Below is a small trained network, with its code and all its weights. Each question gives an input and a class and asks what happens when units are switched off, that is, made to give their printed mean instead of their output.

import numpy as np


def w(rows, s, z=0):
    codes = np.array(rows[::2]) - 128.0
    scale = np.full(codes.shape[1], s)
    scale[-1] = z or s
    return codes * scale


def f(y):
    return y / 2 * (1 + np.tanh(0.7978845608 * (y + 0.044715 * y**3)))


def log_softmax(a):
    a = a - a.max(-1, keepdims=True)
    return a - np.log(np.exp(a).sum(-1, keepdims=True))


def net(x, mask):
    res = np.array(x, float).reshape(1, 3) / 4 @ E
    y = f(res @ A[0][:, :-1].T + A[0][:, -1])
    res = res + np.where(mask, y, B[0][:, -1]) @ B[0][:, :-1]
    return log_softmax(res[-1] @ U[:, :-1].T + U[:, -1])


A, B = {}, {}
E = w([
[45,47,42],'x0',
[4,198,222],'x1',
[128,126,128],'x2',
],0.0038)
A[0] = w([
[208,118,54,81],'n0',
[141,135,137,107],'n1',
[22,164,202,84],'n2',
[127,119,130,4],'n3',
[237,53,102,113],'n4',
[114,111,119,44],'n5',
[45,137,209,82],'n6',
[52,86,52,75],'n7',
[120,124,109,1],'n8',
[76,162,158,122],'n9',
[127,143,117,231],'n10',
[128,132,127,158],'n11',
[255,217,220,51],'n12',
[140,115,121,29],'n13',
[135,109,153,60],'n14',
[217,96,69,88],'n15',
[87,144,162,120],'n16',
[18,63,22,98],'n17',
[128,131,127,236],'n18',
],0.0086,0.0033)
B[0] = w([
[104,183,87,171],'n0',
[125,131,137,112],'n1',
[115,191,51,232],'n2',
[135,185,149,50],'n3',
[97,172,61,229],'n4',
[129,158,148,70],'n5',
[120,185,71,191],'n6',
[155,158,194,158],'n7',
[129,191,159,51],'n8',
[127,146,89,169],'n9',
[121,80,114,248],'n10',
[124,120,127,158],'n11',
[152,153,253,241],'n12',
[125,167,137,63],'n13',
[123,147,141,78],'n14',
[102,183,79,187],'n15',
[127,144,98,152],'n16',
[163,154,230,242],'n17',
[123,83,114,255],'n18',
],0.03,0.0018)
U = w([
[58,188,2,66],'0',
[117,48,107,254],'1',
[182,125,238,30],'2',
],0.0056,0.004)

Each question gives the input, the list of numbers given to net, and the class t.
The units are the neurons (one row each of A and B). Each row of codes is followed by its name. A weight is (code - 128) times the scale printed after its matrix; where a second scale follows, it is the last column's (A, B and U).
mask holds one flag per neuron, in row order. A switched-off neuron (its flag False) gives its mean, the last column of its row in B, instead of its output. The means were averaged over made-up inputs and are rounded, as every weight is.
A unit's drop is (log p(t) with every unit on - log p(t) with that unit switched off) / (log p(t) with every unit on - log p(t) with every unit switched off).
The circuit of an input: a set's keep is (log p(t) with only the set's units on - log p(t) with every unit switched off) / (log p(t) with every unit on - log p(t) with every unit switched off). Starting from the 12 units with the biggest drops (on a tie, the unit counted first), units are removed one at a time, each time the one whose removal leaves the highest keep (on an exact tie, the one counted first), for as long as the keep stays at least 0.8.
units of the circuit, in order: the units of the circuit, biggest drop first
most important unit: the unit with the biggest drop
k most important neurons: the k neurons with the biggest drops, biggest first
drop of u: that unit's drop, to one decimal
input [8,-5,-1], class 2: most important unit	n17
input [-8,8,3], class 0: 4 most important neurons	[n2 n6 n17 n9]
input [-8,8,4], class 0: 3 most important neurons	[n2 n6 n17]
input [5,4,4], class 2: 2 most important neurons	[n17 n4]
input [-2,-7,-1], class 0: 3 most important neurons	[n4 n15 n0]
input [8,-2,-5], class 2: 2 most important neurons	[n17 n7]
input [5,-7,3], class 0: 3 most important neurons	[n4 n15 n0]
input [7,4,-4], class 2: 2 most important neurons	[n17 n7]
input [1,-6,4], class 0: 4 most important neurons	[n4 n15 n0 n12]
input [6,-8,-3], class 0: 3 most important neurons	[n4 n15 n0]
input [6,5,2], class 2: 4 most important neurons	[n17 n7 n4 n15]
input [-2,7,7], class 0: 2 most important neurons	[n2 n6]
input [-5,8,-2], class 0: 2 most important neurons	[n2 n6]
input [6,-2,2], class 2: units of the circuit, in order	[n17]
input [5,-3,4], class 2: 3 most important neurons	[n17 n7 n2]
input [-8,-2,0], class 2: drop of n12	1.3
input [6,4,4], class 2: drop of n1	0.0
input [-1,-8,6], class 0: drop of n4	0.1
input [-7,0,-4], class 2: drop of n12	1.2
input [8,-3,7], class 2: units of the circuit, in order	[n17]
